Below is a small trained network, with its code and all its weights. Each question gives an input and a target symbol and asks what happens when units are switched off, that is, made to give their printed mean instead of their output.

import numpy as np


def w(rows, s, z=0):
    codes = np.array(rows[::2]) - 128.0
    scale = np.full(codes.shape[1], s)
    scale[-1] = z or s
    return codes * scale


def norm(h):
    return h / np.sqrt((h * h).mean(-1, keepdims=True) + 1e-5)


def f(y):
    return np.maximum(y, 0)


def softmax(a):
    e = np.exp(a - a.max(-1, keepdims=True))
    return e / e.sum(-1, keepdims=True)


def log_softmax(a):
    a = a - a.max(-1, keepdims=True)
    return a - np.log(np.exp(a).sum(-1, keepdims=True))


def net(x, mask):
    ids = ['αβγδεηθλμξπστψω'.index(c) for c in x.split()]
    T = len(ids)
    res = E[ids] + P[:T]
    u = 0
    for l in range(3):
        q, k, v = (norm(res) @ M[l].T for M in (Q, K, V))
        z = softmax(np.where(np.tri(T) > 0, q @ k.T / 3**0.5, -1e9)) @ v
        res = res + np.where(mask[u], z, O[l][:, -1]) @ O[l][:, :-1]
        u += 1
        y = f(norm(res) @ A[l][:, :-1].T + A[l][:, -1])
        res = res + np.where(mask[u : u + 4], y, B[l][:, -1]) @ B[l][:, :-1]
        u += 4
    return log_softmax(norm(res)[-1] @ U[:, :-1].T + U[:, -1])


Q, K, V, O, A, B = {}, {}, {}, {}, {}, {}
E = w([
[160,120,116,41],'α',
[93,87,132,124],'β',
[162,60,170,101],'γ',
[154,92,60,9],'δ',
[94,78,168,202],'ε',
[170,180,116,73],'η',
[149,229,78,131],'θ',
[73,182,50,130],'λ',
[80,175,252,103],'μ',
[118,144,114,184],'ξ',
[62,50,71,64],'π',
[160,167,127,71],'σ',
[147,153,135,71],'τ',
[137,161,54,19],'ψ',
[132,172,150,137],'ω',
],0.011)
P = w([
[252,111,83,145],'0',
[222,119,64,129],'1',
[164,124,39,104],'2',
[211,122,54,116],'3',
[147,121,39,116],'4',
[149,110,44,117],'5',
[139,112,50,136],'6',
[136,113,55,141],'7',
],0.003)
Q[0] = w([
[143,244,133,233],'L0H1',
[93,248,62,73],'L0H1',
[227,254,21,198],'L0H1',
],0.0044)
K[0] = w([
[126,101,78,160],'L0H1',
[186,226,109,34],'L0H1',
[221,182,3,61],'L0H1',
],0.0051)
V[0] = w([
[147,69,8,45],'L0H1',
[165,136,213,189],'L0H1',
[11,2,103,109],'L0H1',
],0.0025)
O[0] = w([
[136,22,40,242,179],'L0H1',
[233,1,4,168,149],'L0H1',
[164,119,201,91,254],'L0H1',
],0.0039,0.00058)
A[0] = w([
[52,106,159,78,195],'L0N1',
[254,159,158,133,254],'L0N2',
[105,45,129,94,90],'L0N3',
[129,188,93,208,182],'L0N4',
],0.0055,0.0014)
B[0] = w([
[216,127,117,180,248],'L0N1',
[3,145,112,103,252],'L0N2',
[97,118,184,85,252],'L0N3',
[129,225,138,33,228],'L0N4',
],0.0068,0.002)
Q[1] = w([
[139,62,199,131],'L1H1',
[36,37,114,218],'L1H1',
[121,119,1,84],'L1H1',
],0.0073)
K[1] = w([
[132,109,190,97],'L1H1',
[77,108,254,179],'L1H1',
[114,94,103,137],'L1H1',
],0.0089)
V[1] = w([
[173,224,156,3],'L1H1',
[190,117,145,212],'L1H1',
[153,206,137,81],'L1H1',
],0.0058)
O[1] = w([
[3,115,124,201,184],'L1H1',
[104,192,121,135,3],'L1H1',
[129,100,148,167,124],'L1H1',
],0.0063,0.0019)
A[1] = w([
[188,156,148,27,166],'L1N1',
[98,78,121,129,143],'L1N2',
[158,50,182,167,153],'L1N3',
[3,190,92,56,3],'L1N4',
],0.0058,0.0022)
B[1] = w([
[28,135,112,215,249],'L1N1',
[185,50,224,77,188],'L1N2',
[142,140,76,61,234],'L1N3',
[119,1,127,165,252],'L1N4',
],0.0057,0.0031)
Q[2] = w([
[2,46,123,59],'L2H1',
[249,114,145,141],'L2H1',
[19,23,96,121],'L2H1',
],0.007)
K[2] = w([
[131,145,255,195],'L2H1',
[175,147,99,49],'L2H1',
[106,97,240,185],'L2H1',
],0.0082)
V[2] = w([
[123,153,225,97],'L2H1',
[90,220,93,17],'L2H1',
[86,158,255,102],'L2H1',
],0.0057)
O[2] = w([
[111,41,149,128,204],'L2H1',
[123,128,67,38,36],'L2H1',
[127,255,238,76,254],'L2H1',
],0.0074,0.0027)
A[2] = w([
[52,186,196,66,192],'L2N1',
[213,2,121,86,191],'L2N2',
[220,165,88,183,4],'L2N3',
[67,212,89,216,123],'L2N4',
],0.0067,0.0018)
B[2] = w([
[2,141,160,43,253],'L2N1',
[216,238,152,129,238],'L2N2',
[72,13,193,212,150],'L2N3',
[186,194,195,66,173],'L2N4',
],0.0051,0.0052)
U = w([
[129,247,57,124,65],'α',
[172,111,175,215,253],'β',
[169,12,146,106,39],'γ',
[192,139,193,66,130],'δ',
[94,207,118,234,92],'ε',
[124,92,39,115,217],'η',
[91,166,37,149,182],'θ',
[121,155,140,115,14],'λ',
[55,155,161,80,180],'μ',
[212,240,149,109,185],'ξ',
[192,107,87,70,111],'π',
[120,43,145,164,27],'σ',
[102,50,121,167,55],'τ',
[99,77,99,157,76],'ψ',
[173,102,64,69,109],'ω',
],0.013,0.0042)

Each question gives the input, a string of symbols that net reads in full, and the target symbol t.
The units are the heads (3 rows each of Q, K, V and O) and the neurons (one row each of A and B). Each row of codes is followed by its name. A weight is (code - 128) times the scale printed after its matrix; where a second scale follows, it is the last column's (O, A, B and U).
mask holds one flag per unit, layer by layer, with each layer's heads first. A switched-off unit (its flag False) gives its mean, the last column of its rows in O or B, instead of its output. The means were averaged over made-up inputs and are rounded, as every weight is.
A unit's drop is (log p(t) with every unit on - log p(t) with that unit switched off) / (log p(t) with every unit on - log p(t) with every unit switched off).
The circuit of an input: a set's keep is (log p(t) with only the set's units on - log p(t) with every unit switched off) / (log p(t) with every unit on - log p(t) with every unit switched off). Starting from the 12 units with the biggest drops (on a tie, the unit counted first), units are removed one at a time, each time the one whose removal leaves the highest keep (on an exact tie, the one counted first), for as long as the keep stays at least 0.8.
circuit, biggest first: the units of the circuit, biggest drop first
most important unit: the unit with the biggest drop
k most important neurons: the k neurons with the biggest drops, biggest first
k most important neurons of layer l: the k neurons of layer l with the biggest drops, biggest first
drop when u is switched off: that unit's drop, to one decimal
input μ β ω ε ε ψ ε, target ξ: circuit, biggest first : L1H1, L1N1, L1N3, L2N2
input η μ α ε ε, target δ: circuit, biggest first : L1N1, L0H1, L1H1
input α β ε ξ ε ξ β, target β: circuit, biggest first : L2H1, L2N1
input δ ε μ γ, target μ: most important unit : L0N2
input ε ξ ψ θ γ π α β, target ξ: circuit, biggest first : L2N2, L1H1
input μ ξ β ε, target μ: circuit, biggest first : L0N1, L2H1, L1N3
input μ ε ε α δ, target μ: 3 most important neurons : L1N1, L2N1, L1N3
input ξ ε α, target γ: 2 most important neurons : L0N4, L1N4
input μ λ α ε, target μ: circuit, biggest first : L2H1, L1N3, L2N1
input ε π β, target ξ: 2 most important neurons : L1N4, L0N3
input β ε γ λ γ ε β, target β: 2 most important neurons : L1N1, L2N1
input ξ μ θ, target μ: 3 most important neurons : L0N4, L0N1, L1N4
input ε ε α, target γ: 3 most important neurons of layer 1 : L1N4, L1N2, L1N1
input η λ ε β ω μ ε δ, target μ: 2 most important neurons : L2N1, L1N1
input μ β γ β, target δ: most important unit : L1N2
input β β μ γ, target μ: drop when L0N2 is switched off : 0.2
input σ ε ψ, target η: drop when L1N4 is switched off : 0.2
input ε ε ε π γ μ ξ, target μ: drop when L0H1 is switched off : 0.1
input θ ω ε γ ψ, target η: drop when L1H1 is switched off : 0.2
input δ β μ λ, target μ: most important neuron : L1N4
input ω ε ε π μ ξ, target μ: 3 most important neurons : L0N4, L0N1, L1N4
